The symbols move the points like this.
* | + @ !
mz | sl tt bd
bz | jd sn mz
ds | nh qd zr
dn | hb rc ch
hz | jn hb dp
mj | jq dp jn
sn | bd dz tt
rz | tt fd dz
rm | bz pj sj
hg | rz bm rr
qb | fq mj sg
hs | pj hl hg
tj | rn bq gd
qd | nb tj fl
tt | br qh qn
nh | cd nb ff
bm | fd rg gp
gd | qp ml jh
sj | mz rz sn
gl | th lc ds
ng | rm hs bb
th | nz zr nh
bq | jh th ml
lc | zr mb qd
pm | mq bz mm
qs | fh jf gj
rp | gh qp dn
gh | dp ch hb
mq | bc jd gf
fr | sg hz mj
sg | tm jn jq
rc | hn bn jl
gf | zf sl gl
rg | pm rm qc
lp | tj bc ld
mt | jl cd bn
hb | mg hn qs
tm | bm ht fp
gj | hs fq lt
hn | gj qb jf
cd | fr zh jz
hl | rr fp bm
rh | ld gf bc
ch | qs jl hn
jh | rc nz mt
ff | jz rp zh
jq | fp cl ht
lt | hg tm hl
rn | dn jh qp
qp | ch mt rc
mg | ng gj fh
ml | mt nh nz
bb | sj hg pj
fq | hl jq tm
nb | zh rn rp
bc | bq gl zf
ld | gd zf bq
qh | lp mq rh
gp | dh qc pm
zr | ff fl nb
cz | qc bb rm
nz | bn ff cd
rr | dz gp fd
cl | cz fh ng
jz | mj gh hz
jf | lt sg fq
dh | rh mm mq
ht | rg ng cz
fp | gp cz rg
bd | lc qn br
sl | ds br lc
bn | qb jz fr
dp | cl qs mg
jn | ht mg cl
zh | hz dn gh
mb | fl ld tj
qn | mb rh lp
jl | jf fr qb
pj | sn rr rz
fl | rp gd rn
dz | qn dh qh
br | qd lp mb
fd | qh pm dh
qc | mm sj bz
fh | bb lt hs
zf | ml ds th
mm | gf mz jd
jd | gl bd sl

In the rows, zero is written as 62.

The rows follow the links: the fewer symbols apart two points are, the more alike their rows tend to be.

Each row is also shifted at random along 7 hidden directions that mean nothing.

Some points, each with a row of numbers:
fd:   42    65    56    76    66    66    44    64    57    57    65    72    57    67    69    56    49    53    64    62    52    73    51    54    54    63    72    63    64    62    68    78    40    58    64    53    71    69    64    63    68    47    55    48    67    69    52    66    70    54
qc:   53    64    59    66    66    57    67    62    65    57    63    69    62    64    57    64    54    55    62    51    58    70    58    51    55    60    67    59    55    57    59    59    65    63    65    60    58    71    51    68    64    74    53    65    55    55    54    67    73    59
nz:   52    60    65    73    59    64    76    62    51    66    62    55    68    70    91    59    66    52    63    61    69    53    65    73    72    67    64    62    70    70    65    75    46    66    54    67    65    52    61    62    53    80    69    58    62    49    70    59    49    66
qb:   75    58    69    72    66    65    88    60    61    61    52    52    69    52    64    67    71    69    57    71    69    60    64    61    63    59    55    73    71    69    70    74    79    53    65    58    60    63    75    64    67    76    64    66    61    58    64    50    58    64
lp:   49    68    48    79    59    60    72    64    54    67    75    70    60    76    88    50    49    34    65    34    55    70    62    68    65    67    78    56    62    60    69    85    53    71    51    64    73    60    32    60    61    64    63    39    62    54    59    74    60    55
rm:   12    61    67    63    68    55    79    65    59    56    58    63    65    72    67    66    59    57    57    74    66    60    56    50    55    58    65    57    54    64    61    62    60    60    65    56    68    70    65    67    56    74    53    55    57    49    53    61    69    59
zf:   28    65    61    58    54    65    69    65    59    68    70    65    64    67    64    59    64    67    69    73    70    54    66    72    67    67    65    53    53    59    59    53    49    70    57    68    69    53    72    57    56    65    68    54    67    52    67    66    57    63
dh:   53    67    58    71    61    65    60    62    65    61    68    74    62    62    57    60    54    65    70    60    58    70    59    56    57    65    67    60    60    54    60    60    59    63    65    61    58    66    68    65    68    65    57    67    63    61    56    69    71    59
sg:   82    57    70    52    69    60    68    68    55    57    52    52    62    68    60    67    68    65    51    91    72    52    57    57    56    54    59    60    51    72    67    63    45    55    64    54    83    64    76    60    54    54    60    36    65    55    58    52    60    61
nh:   52    62    61    66    54    68    40    58    64    69    69    61    60    60    85    54    64    67    67    65    51    61    64    75    72    69    60    73    90    67    68    79    76    60    56    64    55    54    69    56    70    30    73    75    74    92    70    62    52    62
qh:   76    68    57    68    58    60    61    61    66    62    75    77    61    72    80    54    51    59    69    65    50    66    59    58    60    67    71    59    69    57    62    71    78    65    58    59    60    66    63    62    68    44    59    65    67    73    54    74    69    54
bm:   65    61    76    62    66    63    64    61    63    52    57    68    68    65    60    71    63    80    66    96    67    55    54    48    54    60    59    61    61    63    53    49    56    57    72    57    53    70    98    71    59    76    52    82    62    56    55    58    72    63
zr:   46    65    52    74    56    73    56    60    62    71    67    62    60    49    53    56    64    62    70    38    62    70    68    76    69    68    62    67    67    57    67    67    56    65    60    69    60    53    55    57    70    66    71    63    65    65    72    63    56    64
rn:   65    60    64    68    57    67    40    57    60    66    65    59    63    60    81    59    65    62    68    53    58    59    64    74    73    69    58    68    83    66    59    67    55    64    58    69    47    53    63    62    62    61    70    84    65    74    74    61    52    68
bc:   78    67    57    61    54    65    46    61    65    66    74    73    60    66    66    56    56    63    72    58    56    63    63    68    65    69    67    56    64    55    56    56    59    70    59    67    56    58    62    60    63    52    65    71    66    70    64    73    63    61
mt:   26    58    69    55    59    63    75    62    59    66    56    50    67    59    63    67    75    69    60    69    75    49    70    73    71    63    54    61    62    67    60    54    62    64    59    69    60    52    69    61    54    79    70    67    60    52    74    54    50    70
rp:   82    61    62    65    57    71    51    62    59    67    62    56    61    56    62    59    68    69    65    67    65    59    64    74    68    65    59    67    70    65    66    67    50    60    60    65    65    54    73    56    64    53    71    60    70    70    70    57    53    65
bq:   78    65    56    62    54    63    61    63    60    69    71    65    61    69    73    55    60    55    67    53    62    60    67    73    69    67    67    56    61    60    61    64    56    71    54    68    66    54    52    58    58    59    68    55    64    60    67    69    56    62
sn:   50    64    61    52    62    53    48    64    64    58    70    73    59    78    73    59    52    55    63    68    53    60    57    54    57    62    68    52    58    60    55    56    63    67    60    60    63    67    55    64    57    45    55    61    62    68    53    73    70    57
ff:   64    59    66    74    58    73    38    60    52    64    62    58    63    64    88    57    65    65    66    79    60    56    58    74    70    68    61    71    85    73    67    80    36    58    58    62    64    52    84    58    62    45    70    63    75    77    70    56    50    64
mq:  100    67    65    46    55    58    49    62    70    61    73    78    62    71    59    63    57    74    73    76    58    56    62    58    61    66    63    49    56    52    44    34    67    71    63    67    49    62    74    64    57    59    58    85    62    65    59    75    71    63
dz:   54    65    65    76    61    62    52    57    66    57    70    77    65    70    88    59    52    64    72    72    49    65    55    54    60    68    67    65    83    61    57    71    73    61    64    58    45    68    78    69    68    57    56    89    65    75    56    69    71    58
mb:   73    68    61    79    53    67    90    61    61    69    74    72    70    68    84    57    59    68    74    73    65    59    66    68    68    70    69    59    69    59    64    73    72    67    57    63    62    57    80    60    65    72    66    65    68    54    63    69    61    58

From each start, follow one symbol. Which point do you reach?
Answer with the point's name.
---
  69    64    63    60    66    59    60    63    65    56    62    70    62    64    53    66    56    64    64    65    61    66    57    50    54    60    64    57    54    57    56    52    61    62    68    59    58    70    65    67    62    68    53    69    58    58    54    66    73    60
+
dh
---
  61    69    59    56    55    60    92    63    72    67    73    74    66    61    46    62    61    75    71    67    67    61    70    61    61    64    64    52    48    49    56    45    90    69    62    66    60    63    69    61    65    74    61    67    60    50    60    73    70    59
@
qn
---
  81    69    50    62    54    63    78    64    65    70    74    70    61    62    51    56    58    58    69    43    64    66    70    69    64    66    69    53    48    50    62    56    68    72    57    69    68    57    46    57    63    68    66    50    61    52    64    74    63    60
+
zr
---
  64    67    60    77    53    74    45    58    64    67    73    72    63    58    75    55    60    75    77    69    55    65    62    71    68    72    63    69    83    58    62    71    62    63    61    64    51    56    85    59    73    49    68    81    74    79    67    66    61    61
@
zf
---
  86    61    68    51    67    58    56    61    70    54    57    64    61    60    49    69    62    72    59    75    60    63    57    49    54    57    57    63    60    60    56    50    76    57    70    57    55    71    71    67    64    57    54    75    59    68    55    60    72    62
!
rg
---
  68    68    56    67    56    64    50    59    66    64    73    74    61    62    63    57    55    60    73    45    55    68    63    65    64    69    67    59    66    53    55    56    62    70    61    68    49    60    56    63    65    66    62    79    62    66    63    73    67    62
!
gl
---
  79    64    59    56    54    65    62    62    64    70    67    61    62    59    58    59    67    66    66    54    65    58    70    74    70    66    61    59    60    59    60    55    65    69    57    70    61    53    57    57    61    62    70    63    64    62    71    65    55    65
@
nh
---
  63    63    57    62    69    63    39    63    65    56    58    67    55    54    38    64    55    59    60    49    55    76    55    51    52    58    63    65    56    57    62    58    50    57    70    57    61    71    55    65    69    56    54    61    59    68    55    63    73    60
!
qc
---
  57    57    67    58    64    61    76    63    60    64    53    48    65    58    61    66    72    65    55    68    70    56    66    66    66    59    55    66    62    69    67    65    68    58    61    62    67    59    64    60    59    67    67    56    61    58    67    52    54    66
+
jf
---
  63    66    57    49    54    65    59    66    61    70    71    66    59    65    50    57    63    66    67    66    68    57    68    72    65    64    65    50    46    56    59    47    49    71    58    69    75    53    62    53    57    53    68    45    67    57    66    70    58    62
@
qd
---
  60    64    62    67    66    57    69    61    64    57    64    71    64    69    66    63    54    56    64    59    58    66    57    51    56    62    67    58    59    58    57    61    65    64    64    59    57    70    59    69    62    73    53    69    57    56    53    68    72    59
+
mz
---
  67    57    70    51    59    58    63    60    60    65    60    52    66    69    82    64    71    61    59    69    66    47    67    71    72    63    56    61    70    70    57    58    67    66    56    69    56    54    61    62    51    66    69    73    61    62    71    58    50    68
!
jz
---
  58    65    59    55    53    60    72    62    65    71    71    63    63    65    68    58    65    64    66    59    63    56    71    73    70    66    62    57    62    59    60    58    80    70    54    69    62    54    55    56    60    57    70    63    64    63    69    68    56    63
+
nz
---
  63    57    61    46    62    56    49    63    60    65    58    49    56    66    70    60    68    51    51    55    60    56    66    70    68    59    58    64    65    71    66    66    66    63    55    64    70    57    41    57    56    40    69    50    63    74    68    58    51    64
+
qb
---
  74    60    68    61    68    57    66    61    64    54    57    64    64    66    63    68    59    63    59    71    61    62    56    49    55    58    61    62    61    64    58    59    67    58    67    56    56    71    68    69    61    70    53    71    57    59    54    61    71    61
+
qc
---
  66    58    64    71    64    71    57    61    56    63    52    50    63    51    57    65    70    66    59    63    68    62    62    68    65    61    56    72    68    69    69    71    44    55    64    62    66    58    72    60    65    67    68    57    65    62    69    49    54    66
!
hn
---
  51    67    56    73    55    64    67    61    61    67    74    71    63    69    79    54    55    55    70    52    58    64    64    69    67    69    70    60    68    58    63    71    63    69    55    66    61    57    57    60    63    63    65    62    65    62    63    71    60    59
!
ds
---
  78    57    68    59    68    63    57    61    62    58    52    53    62    55    59    66    68    69    55    75    62    61    60    59    60    58    55    71    70    69    67    68    69    52    66    56    63    65    72    62    66    50    62    63    65    73    62    51    60    63
+
lt
